Below is a small trained network, with its code and all its weights. Each question gives an input and a class and asks what happens when units are switched off, that is, made to give their printed mean instead of their output.

import numpy as np


def w(rows, s, z=0):
    codes = np.array(rows[::2]) - 128.0
    scale = np.full(codes.shape[1], s)
    scale[-1] = z or s
    return codes * scale


def norm(h):
    return h / np.sqrt((h * h).mean(-1, keepdims=True) + 1e-5)


def f(y):
    return np.maximum(y, 0)


def log_softmax(a):
    a = a - a.max(-1, keepdims=True)
    return a - np.log(np.exp(a).sum(-1, keepdims=True))


def net(x, mask):
    res = np.array(x, float).reshape(1, 7) / 4 @ E
    u = 0
    for l in range(4):
        y = f(norm(res) @ A[l][:, :-1].T + A[l][:, -1])
        res = res + np.where(mask[u : u + 8], y, B[l][:, -1]) @ B[l][:, :-1]
        u += 8
    return log_softmax(norm(res)[-1] @ U[:, :-1].T + U[:, -1])


A, B = {}, {}
E = w([
[124,40,150,99,196,125,203],'x0',
[134,126,126,129,127,130,129],'x1',
[129,127,129,128,129,130,126],'x2',
[127,128,129,130,128,129,127],'x3',
[125,95,196,144,75,100,151],'x4',
[125,124,126,128,126,134,127],'x5',
[174,143,137,2,118,161,116],'x6',
],0.021)
A[0] = w([
[162,192,93,86,5,100,15,151],'L0N0',
[124,179,98,232,61,105,27,162],'L0N1',
[116,103,243,120,9,64,164,138],'L0N2',
[69,102,173,207,122,61,122,159],'L0N3',
[111,152,137,208,81,101,88,48],'L0N4',
[162,111,126,144,186,128,139,206],'L0N5',
[157,128,185,50,54,107,116,1],'L0N6',
[132,136,156,117,35,88,65,10],'L0N7',
],0.012,0.0087)
B[0] = w([
[118,204,149,149,136,196,109,250],'L0N0',
[138,91,97,78,123,15,70,254],'L0N1',
[138,113,230,184,66,190,131,222],'L0N2',
[111,99,101,149,153,148,174,209],'L0N3',
[168,74,160,77,100,69,132,176],'L0N4',
[110,153,103,146,136,137,100,181],'L0N5',
[169,131,130,144,120,165,8,160],'L0N6',
[172,208,149,90,99,205,109,158],'L0N7',
],0.015,0.014)
A[1] = w([
[141,143,114,59,150,123,158,2],'L1N0',
[182,66,160,24,138,169,119,125],'L1N1',
[92,83,85,249,171,120,157,131],'L1N2',
[88,140,138,186,34,131,235,33],'L1N3',
[169,134,196,40,85,149,176,103],'L1N4',
[185,111,201,104,34,94,128,165],'L1N5',
[141,93,103,96,182,140,158,89],'L1N6',
[154,56,214,130,88,69,143,149],'L1N7',
],0.014,0.0078)
B[1] = w([
[103,86,117,136,99,66,184,137],'L1N0',
[134,108,82,147,49,9,99,198],'L1N1',
[133,212,154,179,212,204,127,206],'L1N2',
[189,53,225,13,187,127,105,158],'L1N3',
[87,161,99,208,72,113,66,194],'L1N4',
[17,123,123,222,88,102,151,247],'L1N5',
[135,180,78,211,114,138,101,159],'L1N6',
[86,176,134,81,48,115,240,227],'L1N7',
],0.012)
A[2] = w([
[252,44,116,71,161,135,124,53],'L2N0',
[234,12,189,28,228,66,220,4],'L2N1',
[62,103,169,137,91,180,165,116],'L2N2',
[153,115,71,130,205,132,119,109],'L2N3',
[163,169,50,127,127,54,104,121],'L2N4',
[125,87,70,88,162,55,90,101],'L2N5',
[128,83,109,109,69,78,162,122],'L2N6',
[169,75,121,47,173,107,163,10],'L2N7',
],0.017,0.019)
B[2] = w([
[75,139,173,132,127,108,91,128],'L2N0',
[38,184,200,196,62,187,253,129],'L2N1',
[177,109,80,94,145,108,147,212],'L2N2',
[108,168,106,171,124,124,115,174],'L2N3',
[157,66,142,99,153,114,143,249],'L2N4',
[131,87,112,133,184,93,62,191],'L2N5',
[84,166,113,114,108,79,121,208],'L2N6',
[43,199,76,134,135,115,169,128],'L2N7',
],0.022,0.011)
A[3] = w([
[126,178,92,58,190,86,97,131],'L3N0',
[105,100,58,121,220,79,89,143],'L3N1',
[140,181,114,6,164,174,116,1],'L3N2',
[154,66,186,191,195,164,173,76],'L3N3',
[199,44,67,107,170,100,117,55],'L3N4',
[144,169,46,33,169,116,73,96],'L3N5',
[116,118,166,95,42,57,96,163],'L3N6',
[177,188,153,64,94,220,94,78],'L3N7',
],0.016,0.0095)
B[3] = w([
[153,60,114,111,155,161,179,197],'L3N0',
[167,159,119,138,86,155,47,226],'L3N1',
[87,68,172,153,177,107,254,149],'L3N2',
[179,84,131,44,120,143,190,163],'L3N3',
[214,82,81,65,178,101,64,173],'L3N4',
[124,55,151,92,168,97,219,201],'L3N5',
[62,188,56,162,172,99,121,251],'L3N6',
[177,88,211,80,162,193,194,178],'L3N7',
],0.018,0.016)
U = w([
[227,50,35,73,204,39,34,165],'0',
[187,35,211,52,200,149,241,208],'1',
[27,190,81,206,55,8,126,118],'2',
[198,252,233,141,48,232,36,75],'3',
[153,227,20,239,250,205,114,2],'4',
],0.022,0.0074)

Each question gives the input, the list of numbers given to net, and the class t.
The units are the neurons (one row each of A and B). Each row of codes is followed by its name. A weight is (code - 128) times the scale printed after its matrix; where a second scale follows, it is the last column's (A, B and U).
mask holds one flag per neuron, layer by layer. A switched-off neuron (its flag False) gives its mean, the last column of its row in B, instead of its output. The means were averaged over made-up inputs and are rounded, as every weight is.
A unit's drop is (log p(t) with every unit on - log p(t) with that unit switched off) / (log p(t) with every unit on - log p(t) with every unit switched off).
The circuit of an input: a set's keep is (log p(t) with only the set's units on - log p(t) with every unit switched off) / (log p(t) with every unit on - log p(t) with every unit switched off). Starting from the 12 units with the biggest drops (on a tie, the unit counted first), units are removed one at a time, each time the one whose removal leaves the highest keep (on an exact tie, the one counted first), for as long as the keep stays at least 0.8.
circuit, biggest first: the units of the circuit, biggest drop first
unit that matters most: the unit with the biggest drop
k most important neurons: the k neurons with the biggest drops, biggest first
k most important neurons of layer l: the k neurons of layer l with the biggest drops, biggest first
drop when u is switched off: that unit's drop, to one decimal
input [-2,3,-7,4,6,-5,1], class 3: circuit, biggest first	L0N2
input [0,-7,8,4,-1,5,8], class 1: 2 most important neurons	L0N2, L0N1
input [-8,-2,-7,-2,0,-3,-8], class 0: 4 most important neurons	L0N1, L0N2, L2N4, L2N5
input [-7,7,-1,-2,3,2,1], class 3: 2 most important neurons	L0N0, L0N7
input [0,-2,-5,-3,5,3,8], class 3: 2 most important neurons	L0N6, L0N1
input [-5,3,-7,1,1,4,3], class 3: 2 most important neurons	L0N0, L2N2
input [4,-3,3,3,6,0,1], class 2: 3 most important neurons	L0N0, L1N7, L2N4
input [4,4,6,6,-7,1,0], class 4: 4 most important neurons	L0N1, L0N4, L0N5, L2N3
input [-2,-2,-6,2,0,0,-7], class 0: 3 most important neurons	L0N2, L0N1, L2N5
input [2,8,5,8,3,8,0], class 1: 2 most important neurons of layer 0	L0N1, L0N4
input [0,1,5,-2,-5,-2,1], class 1: 2 most important neurons of layer 0	L0N1, L0N3
input [-2,-2,-5,-6,1,4,0], class 2: 2 most important neurons of layer 0	L0N1, L0N4
input [-6,-3,-4,-4,7,-4,1], class 3: 2 most important neurons	L0N0, L0N7
input [7,0,8,0,-1,-8,2], class 0: unit that matters most	L0N2
input [2,-4,-1,7,-2,0,-8], class 4: 2 most important neurons	L1N2, L0N2
input [0,-4,-2,4,5,-6,-1], class 2: 2 most important neurons	L0N0, L1N7
input [-6,4,-1,-7,-1,4,-5], class 0: 2 most important neurons	L0N2, L0N1
input [0,8,4,-5,-6,3,7], class 1: 2 most important neurons	L0N1, L0N4
input [2,8,6,3,-1,-4,-7], class 4: 2 most important neurons	L0N2, L1N2
input [1,5,1,-7,1,1,8], class 2: unit that matters most	L1N1
input [7,7,3,5,-2,8,3], class 0: drop when L0N2 is switched off	2.6
input [-5,-2,-6,7,-8,8,-3], class 0: drop when L0N5 is switched off	0.0
input [7,-7,4,-3,-4,-8,-1], class 4: drop when L0N1 is switched off	1.3
input [-4,-3,3,-1,5,-4,1], class 3: drop when L0N0 is switched off	0.7
